Here is a tiny trained network, its code and every weight. The questions are about switching its units off for an input and a class, where a switched-off unit gives its printed mean instead of its output.

import numpy as np


def w(rows, s, z=0):
    codes = np.array(rows[::2]) - 128.0
    scale = np.full(codes.shape[1], s)
    scale[-1] = z or s
    return codes * scale


def f(y):
    return np.maximum(y, 0)


def log_softmax(a):
    a = a - a.max(-1, keepdims=True)
    return a - np.log(np.exp(a).sum(-1, keepdims=True))


def net(x, mask):
    res = np.array(x, float).reshape(1, 6) / 4 @ E
    y = f(res @ A[0][:, :-1].T + A[0][:, -1])
    res = res + np.where(mask, y, B[0][:, -1]) @ B[0][:, :-1]
    return log_softmax(res[-1] @ U[:, :-1].T + U[:, -1])


A, B = {}, {}
E = w([
[41,89,40,16,172],'x0',
[130,125,126,128,132],'x1',
[151,214,222,51,238],'x2',
[126,123,130,132,124],'x3',
[127,128,124,124,128],'x4',
[12,255,78,219,161],'x5',
],0.0058)
A[0] = w([
[131,143,182,140,139,244],'n0',
[58,96,57,72,130,124],'n1',
[188,166,203,227,105,136],'n2',
[115,59,65,155,46,105],'n3',
[142,178,206,52,215,106],'n4',
[211,159,184,240,62,99],'n5',
[220,23,162,64,118,91],'n6',
[224,26,175,62,122,94],'n7',
[155,184,210,29,216,92],'n8',
[47,95,29,52,147,87],'n9',
[108,50,72,160,34,101],'n10',
[157,165,213,47,220,102],'n11',
[191,160,192,254,69,98],'n12',
[118,47,79,161,61,105],'n13',
[117,68,60,163,52,103],'n14',
[36,234,84,232,184,91],'n15',
[115,42,74,162,52,102],'n16',
],0.0059,0.011)
B[0] = w([
[139,84,2,132,101,254],'n0',
[127,83,147,104,171,171],'n1',
[100,74,134,91,162,178],'n2',
[127,158,154,175,152,170],'n3',
[122,148,132,199,140,162],'n4',
[95,90,169,83,189,166],'n5',
[53,166,170,108,52,172],'n6',
[59,161,158,109,60,174],'n7',
[122,148,147,199,149,162],'n8',
[102,86,195,98,183,164],'n9',
[128,165,157,178,153,173],'n10',
[108,150,133,200,146,163],'n11',
[87,78,183,84,180,167],'n12',
[126,164,148,180,150,167],'n13',
[123,157,157,168,152,168],'n14',
[47,164,184,63,33,185],'n15',
[125,163,152,185,150,170],'n16',
],0.0098,0.0096)
U = w([
[134,111,102,128,111,255],'0',
[73,188,178,72,6,46],'1',
[148,189,158,234,188,50],'2',
[142,104,86,113,120,212],'3',
[118,49,171,52,224,32],'4',
[154,119,76,121,109,198],'5',
[255,149,81,81,103,15],'6',
],0.0095,0.0081)

Each question gives the input, the list of numbers given to net, and the class t.
The units are the neurons (one row each of A and B). Each row of codes is followed by its name. A weight is (code - 128) times the scale printed after its matrix; where a second scale follows, it is the last column's (A, B and U).
mask holds one flag per neuron, in row order. A switched-off neuron (its flag False) gives its mean, the last column of its row in B, instead of its output. The means were averaged over made-up inputs and are rounded, as every weight is.
A unit's drop is (log p(t) with every unit on - log p(t) with that unit switched off) / (log p(t) with every unit on - log p(t) with every unit switched off).
The circuit of an input: a set's keep is (log p(t) with only the set's units on - log p(t) with every unit switched off) / (log p(t) with every unit on - log p(t) with every unit switched off). Starting from the 12 units with the biggest drops (on a tie, the unit counted first), units are removed one at a time, each time the one whose removal leaves the highest keep (on an exact tie, the one counted first), for as long as the keep stays at least 0.8.
units of the circuit, in order: the units of the circuit, biggest drop first
most important unit: the unit with the biggest drop
top k neurons: the k neurons with the biggest drops, biggest first
drop when u is switched off: that unit's drop, to one decimal
input [-8,6,4,3,-6,3], class 4: units of the circuit, in order : [n12; n2]
input [-8,-1,-5,7,1,3], class 4: units of the circuit, in order : [n12; n5]
input [-1,6,6,2,4,7], class 1: units of the circuit, in order : [n15]
input [3,1,2,3,4,-6], class 1: units of the circuit, in order : [n6; n7]
input [5,2,6,-2,5,2], class 2: top 3 neurons : [n8; n4; n11]
input [5,-2,8,-6,1,-3], class 2: top 3 neurons : [n8; n11; n4]
input [7,5,1,6,4,2], class 4: top 2 neurons : [n9; n1]
input [-8,2,5,7,-6,4], class 4: units of the circuit, in order : [n12; n2]
input [8,-3,-4,3,6,0], class 4: top 3 neurons : [n9; n1; n0]
input [3,-1,8,1,3,-6], class 2: top 2 neurons : [n8; n11]
input [-8,-3,6,1,7,1], class 4: units of the circuit, in order : [n2; n12]
input [7,1,-4,-2,7,2], class 4: units of the circuit, in order : [n9; n1]
input [-8,5,-2,4,-1,-7], class 4: top 4 neurons : [n5; n12; n2; n15]
input [7,0,-2,-3,-8,-8], class 1: most important unit : n6
input [-7,-6,-3,1,4,7], class 1: top 3 neurons : [n15; n1; n9]
input [8,7,-3,-5,2,4], class 4: top 3 neurons : [n9; n1; n0]
input [6,-4,-3,-3,-2,-6], class 1: top 3 neurons : [n6; n7; n0]
input [-5,-2,-2,-8,-7,5], class 3: top 3 neurons : [n6; n7; n0]
input [4,-2,-7,-6,1,5], class 2: drop when n3 is switched off : 0.2
input [-8,-4,2,1,-4,-1], class 4: drop when n2 is switched off : 0.1
input [1,0,-5,-1,7,7], class 1: top neuron : [n15]
input [-7,0,-8,-8,3,-4], class 2: drop when n3 is switched off : 0.2
input [3,-3,-2,-6,-4,-8], class 1: top 2 neurons : [n6; n7]
